Here is a tiny trained network, its code and every weight. The questions are about switching its units off for an input and a target symbol, where a switched-off unit gives its printed mean instead of its output.

import numpy as np


def w(rows, s, z=0):
    codes = np.array(rows[::2]) - 128.0
    scale = np.full(codes.shape[1], s)
    scale[-1] = z or s
    return codes * scale


def norm(h):
    return h / np.sqrt((h * h).mean(-1, keepdims=True) + 1e-5)


def f(y):
    return np.maximum(y, 0)


def softmax(a):
    e = np.exp(a - a.max(-1, keepdims=True))
    return e / e.sum(-1, keepdims=True)


def log_softmax(a):
    a = a - a.max(-1, keepdims=True)
    return a - np.log(np.exp(a).sum(-1, keepdims=True))


def net(x, mask):
    ids = ['ΔΠαβγζημξτψ'.index(c) for c in x.split()]
    T = len(ids)
    res = E[ids] + P[:T]
    u = 0
    for l in range(2):
        q, k, v = (norm(res) @ M[l].T for M in (Q, K, V))
        z = softmax(np.where(np.tri(T) > 0, q @ k.T / 4**0.5, -1e9)) @ v
        res = res + np.where(mask[u], z, O[l][:, -1]) @ O[l][:, :-1]
        u += 1
        y = f(norm(res) @ A[l][:, :-1].T + A[l][:, -1])
        res = res + np.where(mask[u : u + 8], y, B[l][:, -1]) @ B[l][:, :-1]
        u += 8
    return log_softmax(norm(res)[-1] @ U[:, :-1].T + U[:, -1])


Q, K, V, O, A, B = {}, {}, {}, {}, {}, {}
E = w([
[128,160,140,71,162,178,148,173,158,107,91],'Δ',
[107,134,231,86,188,157,128,103,102,100,114],'Π',
[129,115,104,106,88,124,89,151,150,122,99],'α',
[205,116,141,124,109,166,105,124,189,165,117],'β',
[212,81,103,227,148,136,40,109,81,59,165],'γ',
[155,121,190,242,231,222,181,182,143,133,62],'ζ',
[122,120,180,179,194,184,68,65,94,202,91],'η',
[127,69,117,120,157,127,173,172,105,134,170],'μ',
[44,122,38,72,138,182,98,178,214,85,162],'ξ',
[75,86,40,170,254,59,138,57,167,179,100],'τ',
[84,85,121,134,103,140,40,149,140,102,77],'ψ',
],0.017)
P = w([
[205,72,184,16,148,69,183,156,228,83,255],'0',
[147,119,131,83,72,175,99,12,122,158,42],'1',
[165,117,87,84,60,213,104,64,128,135,66],'2',
[145,108,85,105,89,184,110,45,95,147,79],'3',
[143,108,55,121,100,206,94,82,107,137,71],'4',
[171,120,72,103,124,192,133,91,99,127,74],'5',
[180,115,37,93,118,198,132,123,138,106,101],'6',
[181,105,61,119,143,195,114,110,114,85,98],'7',
[179,97,74,121,164,165,108,109,90,62,106],'8',
[183,101,50,134,178,155,90,116,108,82,126],'9',
[194,74,63,169,210,156,86,79,84,69,108],'10',
],0.0073)
Q[0] = w([
[125,170,155,125,60,165,128,125,99,141,100],'L0H1',
[180,156,82,254,182,100,144,126,98,14,48],'L0H1',
[170,50,74,54,222,236,59,130,92,161,133],'L0H1',
[117,160,112,37,184,205,35,90,143,85,59],'L0H1',
],0.0066)
K[0] = w([
[38,235,81,192,33,248,185,155,1,121,82],'L0H1',
[119,188,172,147,153,107,56,183,173,118,155],'L0H1',
[172,61,84,205,222,34,179,222,91,69,215],'L0H1',
[178,63,69,219,217,95,161,147,146,108,96],'L0H1',
],0.0054)
V[0] = w([
[37,219,147,132,61,64,90,99,223,143,104],'L0H1',
[79,127,168,73,176,122,180,206,146,164,253],'L0H1',
[153,252,159,111,177,196,156,106,167,171,179],'L0H1',
[113,176,237,166,44,147,65,178,79,108,192],'L0H1',
],0.0065)
O[0] = w([
[185,146,125,88,226,62,69,158,116,180,158,17],'L0H1',
[127,221,111,229,85,72,165,172,114,75,2,106],'L0H1',
[145,92,75,171,131,102,55,216,88,197,117,106],'L0H1',
[167,197,189,106,82,229,97,238,25,74,141,2],'L0H1',
],0.0083,0.0088)
A[0] = w([
[124,64,166,144,107,129,130,139,184,74,85,129],'L0N1',
[153,171,132,109,111,178,142,44,169,33,130,156],'L0N2',
[171,156,48,119,200,161,105,163,94,95,56,186],'L0N3',
[86,131,76,119,203,143,108,160,183,198,122,174],'L0N4',
[192,150,172,127,198,138,69,142,32,184,117,6],'L0N5',
[90,48,195,173,97,191,170,156,151,193,164,69],'L0N6',
[135,212,220,127,3,128,132,167,30,146,111,73],'L0N7',
[136,54,124,141,162,134,155,112,107,24,49,127],'L0N8',
],0.0071,0.0011)
B[0] = w([
[137,122,176,131,124,149,100,150,91,153,124,220],'L0N1',
[121,147,96,100,157,110,143,94,104,181,164,240],'L0N2',
[139,189,124,60,165,88,130,59,101,122,118,162],'L0N3',
[115,94,146,115,143,150,132,126,151,100,104,238],'L0N4',
[48,180,159,153,153,111,97,140,80,159,101,158],'L0N5',
[93,126,115,146,125,126,73,170,151,121,162,215],'L0N6',
[106,135,89,174,161,134,162,155,126,127,246,138],'L0N7',
[115,155,144,93,97,171,142,112,138,148,103,253],'L0N8',
],0.012,0.0065)
Q[1] = w([
[150,108,171,68,102,76,52,253,119,92,147],'L1H1',
[126,162,126,92,93,84,38,171,74,143,96],'L1H1',
[98,57,67,145,136,210,89,27,133,121,145],'L1H1',
[207,103,117,181,158,82,118,213,103,119,179],'L1H1',
],0.0062)
K[1] = w([
[87,2,40,70,131,123,150,22,47,222,50],'L1H1',
[32,94,111,128,97,248,132,93,160,190,40],'L1H1',
[96,95,206,167,112,61,181,198,125,8,98],'L1H1',
[80,177,59,81,38,156,62,109,143,172,96],'L1H1',
],0.0056)
V[1] = w([
[64,205,107,104,168,53,114,153,106,68,116],'L1H1',
[155,83,21,162,109,27,106,149,145,60,248],'L1H1',
[27,73,126,188,205,194,127,136,197,179,172],'L1H1',
[90,115,105,1,171,79,86,4,146,218,112],'L1H1',
],0.007)
O[1] = w([
[99,95,111,38,173,170,89,222,1,43,117,146],'L1H1',
[32,203,50,159,132,185,57,4,98,122,50,1],'L1H1',
[171,183,77,224,195,230,161,177,212,135,156,238],'L1H1',
[39,188,158,204,95,77,80,144,173,73,173,137],'L1H1',
],0.0097,0.0083)
A[1] = w([
[64,196,104,166,130,115,42,127,181,121,222,186],'L1N1',
[160,218,11,208,153,158,161,141,189,115,214,119],'L1N2',
[84,48,133,156,186,145,106,73,148,140,137,135],'L1N3',
[80,173,134,164,134,145,91,233,72,144,156,91],'L1N4',
[123,118,142,96,221,103,60,198,170,126,187,81],'L1N5',
[2,91,182,49,170,107,38,159,47,88,91,247],'L1N6',
[106,119,120,219,78,119,169,91,224,112,179,19],'L1N7',
[140,50,87,68,148,118,122,197,32,144,100,5],'L1N8',
],0.0076,0.0017)
B[1] = w([
[245,135,74,77,148,74,63,105,72,254,153,202],'L1N1',
[86,123,212,132,119,157,46,181,45,117,59,253],'L1N2',
[182,135,166,105,93,164,193,82,149,91,102,255],'L1N3',
[82,187,145,159,100,91,130,32,184,94,175,165],'L1N4',
[96,178,181,64,137,130,180,125,114,39,32,221],'L1N5',
[125,101,49,203,97,170,107,174,201,99,112,203],'L1N6',
[80,123,191,101,168,156,180,84,56,164,159,230],'L1N7',
[96,143,143,210,215,113,123,65,50,192,189,161],'L1N8',
],0.0088,0.0079)
U = w([
[90,189,137,208,211,75,74,163,123,194,92,172],'Δ',
[94,43,138,125,169,76,99,191,67,124,100,70],'Π',
[101,159,180,129,177,50,191,146,115,134,217,21],'α',
[143,78,117,104,187,88,124,71,215,163,44,159],'β',
[132,168,37,137,136,160,101,140,158,32,83,162],'γ',
[162,144,57,86,175,189,78,110,60,157,219,233],'ζ',
[125,99,175,178,211,199,155,210,170,124,90,3],'η',
[64,157,109,177,35,165,228,115,99,141,113,142],'μ',
[210,118,56,172,129,81,134,210,174,212,139,231],'ξ',
[168,192,129,63,149,82,153,150,52,118,1,126],'τ',
[138,101,153,132,48,98,82,155,205,90,76,158],'ψ',
],0.007,0.002)

Each question gives the input, a string of symbols that net reads in full, and the target symbol t.
The units are the heads (4 rows each of Q, K, V and O) and the neurons (one row each of A and B). Each row of codes is followed by its name. A weight is (code - 128) times the scale printed after its matrix; where a second scale follows, it is the last column's (O, A, B and U).
mask holds one flag per unit, layer by layer, with each layer's heads first. A switched-off unit (its flag False) gives its mean, the last column of its rows in O or B, instead of its output. The means were averaged over made-up inputs and are rounded, as every weight is.
A unit's drop is (log p(t) with every unit on - log p(t) with that unit switched off) / (log p(t) with every unit on - log p(t) with every unit switched off).
The circuit of an input: a set's keep is (log p(t) with only the set's units on - log p(t) with every unit switched off) / (log p(t) with every unit on - log p(t) with every unit switched off). Starting from the 12 units with the biggest drops (on a tie, the unit counted first), units are removed one at a time, each time the one whose removal leaves the highest keep (on an exact tie, the one counted first), for as long as the keep stays at least 0.8.
units of the circuit, in order: the units of the circuit, biggest drop first
k most important neurons of layer l: the k neurons of layer l with the biggest drops, biggest first
input η Δ μ Δ, target μ: units of the circuit, in order	(L0H1)
input η γ β γ ψ, target ζ: 2 most important neurons of layer 0	(L0N6; L0N4)
input μ β γ, target τ: units of the circuit, in order	(L0H1; L1H1)
input γ η Δ Δ γ Δ, target μ: units of the circuit, in order	(L1H1; L0H1; L0N2)
input α η γ η η η, target ψ: units of the circuit, in order	(L1H1; L0H1; L1N6; L0N6)
input Δ τ γ τ Δ, target Π: units of the circuit, in order	(L1H1; L0H1; L0N3)
input η ψ η μ γ γ Π α, target ζ: units of the circuit, in order	(L0H1; L0N2)
input τ γ Δ η Δ, target Δ: units of the circuit, in order	(L1H1; L1N1)
input Π Δ Δ, target ζ: units of the circuit, in order	(L0N7; L1H1; L0H1; L1N8)
input β β γ Δ τ ψ η ψ τ η η, target β: units of the circuit, in order	(L0H1; L1H1)
input η η η η, target Δ: 2 most important neurons of layer 0	(L0N5; L0N6)
input ψ α η Π, target α: units of the circuit, in order	(L1H1; L0H1; L0N2)
input ξ γ Π, target ζ: units of the circuit, in order	(L0N2; L0H1)
input Π ψ τ η η η η η Δ β, target ζ: units of the circuit, in order	(L1H1; L0N7; L0H1)
input γ τ τ Δ μ Δ α η η, target μ: units of the circuit, in order	(L0H1; L1H1; L0N2)
input τ η μ γ η μ, target Δ: 2 most important neurons of layer 1	(L1N1; L1N2)
input ψ μ η, target α: most important neuron of layer 1	(L1N7)
input η ψ ψ ψ η η η η τ, target η: 2 most important neurons of layer 1	(L1N2; L1N1)
input ξ η γ η Δ η τ τ Π, target γ: 2 most important neurons of layer 1	(L1N6; L1N7)
input Δ α γ ζ, target Π: 2 most important neurons of layer 1	(L1N8; L1N3)
input ψ τ ξ, target β: 2 most important neurons of layer 0	(L0N4; L0N5)
input Δ γ η μ ψ μ η β, target μ: 2 most important neurons of layer 0	(L0N3; L0N2)
input γ ζ η β ψ τ, target μ: 2 most important neurons of layer 0	(L0N2; L0N8)
input Δ μ γ, target Π: 2 most important neurons of layer 0	(L0N3; L0N6)
input μ τ Δ μ, target μ: 4 most important neurons of layer 1	(L1N1; L1N2; L1N5; L1N8)
